Below is a small trained network, with its code and all its weights. Each question gives an input and a class and asks what happens when units are switched off, that is, made to give their printed mean instead of their output.

import numpy as np


def w(rows, s, z=0):
    codes = np.array(rows[::2]) - 128.0
    scale = np.full(codes.shape[1], s)
    scale[-1] = z or s
    return codes * scale


def norm(h):
    return h / np.sqrt((h * h).mean(-1, keepdims=True) + 1e-5)


def f(y):
    return y / 2 * (1 + np.tanh(0.7978845608 * (y + 0.044715 * y**3)))


def log_softmax(a):
    a = a - a.max(-1, keepdims=True)
    return a - np.log(np.exp(a).sum(-1, keepdims=True))


def net(x, mask):
    res = np.array(x, float).reshape(1, 5) / 4 @ E
    u = 0
    for l in range(2):
        y = f(norm(res) @ A[l][:, :-1].T + A[l][:, -1])
        res = res + np.where(mask[u : u + 12], y, B[l][:, -1]) @ B[l][:, :-1]
        u += 12
    return log_softmax(norm(res)[-1] @ U[:, :-1].T + U[:, -1])


A, B = {}, {}
E = w([
[142,94,43,166,90,114,110,155,49,125],'x0',
[132,113,199,79,219,151,46,127,108,153],'x1',
[125,109,113,89,168,90,217,122,75,45],'x2',
[130,147,57,171,187,140,111,99,196,113],'x3',
[120,149,165,210,135,98,152,94,180,2],'x4',
],0.0081)
A[0] = w([
[125,140,131,128,128,133,104,129,126,155,92],'L0N0',
[129,126,137,134,196,120,147,124,86,4,141],'L0N1',
[133,127,149,94,127,129,151,135,139,143,76],'L0N2',
[123,139,154,175,127,130,125,113,200,53,18],'L0N3',
[128,121,15,137,66,113,229,129,55,55,232],'L0N4',
[132,131,99,137,131,129,129,135,170,113,118],'L0N5',
[124,141,43,136,143,132,183,117,231,119,125],'L0N6',
[132,121,91,209,88,125,71,130,110,52,120],'L0N7',
[124,130,153,127,57,130,141,123,166,172,64],'L0N8',
[122,125,99,91,218,132,119,117,111,153,75],'L0N9',
[129,142,155,164,140,125,156,124,226,44,3],'L0N10',
[123,122,233,91,139,121,184,130,98,66,120],'L0N11',
],0.021,0.0041)
B[0] = w([
[124,75,137,120,109,147,102,125,132,147,144],'L0N0',
[84,53,170,144,36,117,170,67,153,159,207],'L0N1',
[118,144,117,125,126,140,135,118,108,183,142],'L0N2',
[105,140,176,110,152,160,182,123,218,83,189],'L0N3',
[179,90,69,106,116,113,124,251,168,47,251],'L0N4',
[157,135,134,115,141,110,153,94,120,150,148],'L0N5',
[124,179,229,99,157,98,184,128,78,133,194],'L0N6',
[129,163,110,186,127,101,89,131,48,146,187],'L0N7',
[147,143,115,142,68,140,110,152,116,145,163],'L0N8',
[141,117,75,132,196,118,95,149,123,112,169],'L0N9',
[119,43,128,142,139,141,156,46,202,109,200],'L0N10',
[142,184,202,154,175,113,164,108,105,142,200],'L0N11',
],0.028,0.024)
A[1] = w([
[110,174,159,96,161,110,181,154,186,8,75],'L1N0',
[73,78,59,22,242,180,156,63,181,106,91],'L1N1',
[161,134,120,190,70,85,177,187,114,69,113],'L1N2',
[109,180,126,125,157,103,129,49,83,132,89],'L1N3',
[109,84,118,63,158,96,218,114,133,114,38],'L1N4',
[137,107,115,50,193,135,146,141,110,175,111],'L1N5',
[58,218,140,172,239,148,163,51,93,136,57],'L1N6',
[115,172,144,112,129,152,157,140,199,52,49],'L1N7',
[67,202,75,212,100,102,83,73,68,85,40],'L1N8',
[143,210,35,64,80,143,126,242,192,6,4],'L1N9',
[74,227,160,93,131,96,153,15,49,165,21],'L1N10',
[84,47,193,100,134,76,165,123,122,35,39],'L1N11',
],0.015,0.0034)
B[1] = w([
[87,74,73,146,104,132,97,93,156,132,245],'L1N0',
[178,85,151,121,76,100,143,201,174,114,189],'L1N1',
[156,103,160,66,252,156,145,115,186,172,237],'L1N2',
[130,159,151,153,86,92,108,137,99,149,157],'L1N3',
[88,171,102,206,81,141,124,115,147,66,195],'L1N4',
[139,185,92,144,189,120,146,120,115,78,157],'L1N5',
[177,148,197,148,114,127,168,136,82,166,213],'L1N6',
[119,30,147,94,136,87,108,98,133,205,190],'L1N7',
[98,104,90,86,193,189,98,64,128,142,140],'L1N8',
[176,183,124,112,160,111,96,211,79,139,253],'L1N9',
[139,198,138,128,170,142,159,143,72,148,188],'L1N10',
[105,147,91,136,148,159,80,23,199,99,253],'L1N11',
],0.022,0.014)
U = w([
[116,107,56,138,136,169,48,118,83,167,103],'0',
[67,132,86,127,88,108,141,93,117,117,20],'1',
[140,202,192,160,153,124,175,100,74,164,183],'2',
[113,130,125,114,2,178,124,146,134,172,95],'3',
[62,155,76,93,83,117,157,121,115,91,3],'4',
[183,118,74,105,188,102,109,225,140,93,193],'5',
[113,74,163,152,139,102,195,65,231,78,162],'6',
[64,185,101,96,117,109,160,121,119,74,33],'7',
],0.015,0.0064)

Each question gives the input, the list of numbers given to net, and the class t.
The units are the neurons (one row each of A and B). Each row of codes is followed by its name. A weight is (code - 128) times the scale printed after its matrix; where a second scale follows, it is the last column's (A, B and U).
mask holds one flag per neuron, layer by layer. A switched-off neuron (its flag False) gives its mean, the last column of its row in B, instead of its output. The means were averaged over made-up inputs and are rounded, as every weight is.
A unit's drop is (log p(t) with every unit on - log p(t) with that unit switched off) / (log p(t) with every unit on - log p(t) with every unit switched off).
The circuit of an input: a set's keep is (log p(t) with only the set's units on - log p(t) with every unit switched off) / (log p(t) with every unit on - log p(t) with every unit switched off). Starting from the 12 units with the biggest drops (on a tie, the unit counted first), units are removed one at a time, each time the one whose removal leaves the highest keep (on an exact tie, the one counted first), for as long as the keep stays at least 0.8.
circuit, biggest first: the units of the circuit, biggest drop first
most important unit: the unit with the biggest drop
k most important neurons of layer l: the k neurons of layer l with the biggest drops, biggest first
drop when u is switched off: that unit's drop, to one decimal
input [5,0,-8,3,-8], class 0: circuit, biggest first	[L0N4; L0N3; L0N6]
input [2,-5,2,4,1], class 5: 2 most important neurons of layer 0	[L0N4; L0N7]
input [-6,1,4,6,-7], class 2: circuit, biggest first	[L0N4]
input [-3,7,-7,-6,-2], class 0: circuit, biggest first	[L0N6; L0N4; L0N11; L0N3]
input [4,0,-5,2,-8], class 0: circuit, biggest first	[L0N3; L0N4; L0N6]
input [4,7,-6,-2,3], class 0: circuit, biggest first	[L0N4; L0N6; L0N11; L0N3]
input [6,5,-7,6,-1], class 0: 3 most important neurons of layer 0	[L0N4; L0N6; L0N11]
input [4,-1,-4,1,-1], class 0: 2 most important neurons of layer 0	[L0N4; L0N7]
input [-2,0,-4,0,-3], class 3: 3 most important neurons of layer 0	[L0N4; L0N7; L0N8]
input [7,8,-3,8,-1], class 0: 3 most important neurons of layer 0	[L0N4; L0N3; L0N10]
input [-2,3,-4,-5,-2], class 3: 4 most important neurons of layer 0	[L0N4; L0N6; L0N8; L0N11]
input [6,5,8,4,0], class 5: 3 most important neurons of layer 0	[L0N4; L0N10; L0N9]
input [7,1,-7,2,-7], class 0: 3 most important neurons of layer 0	[L0N4; L0N3; L0N6]
input [5,-5,0,6,1], class 5: circuit, biggest first	[L0N4]
input [-8,3,-1,4,-3], class 5: 3 most important neurons of layer 0	[L0N1; L0N11; L0N9]
input [7,7,-7,6,0], class 0: 3 most important neurons of layer 0	[L0N4; L0N6; L0N11]
input [2,2,2,7,-6], class 5: 2 most important neurons of layer 0	[L0N9; L0N11]
input [2,-1,-6,-7,-1], class 3: 2 most important neurons of layer 0	[L0N4; L0N7]
input [-2,-2,-7,1,-1], class 3: 3 most important neurons of layer 0	[L0N4; L0N8; L0N11]
input [0,2,-6,-1,-2], class 3: most important unit	L0N4
input [0,1,-2,-7,-1], class 2: drop when L0N4 is switched off	0.8
input [-1,3,0,-2,0], class 2: drop when L0N4 is switched off	0.8
input [-8,-3,-7,-8,-5], class 3: drop when L0N8 is switched off	0.1
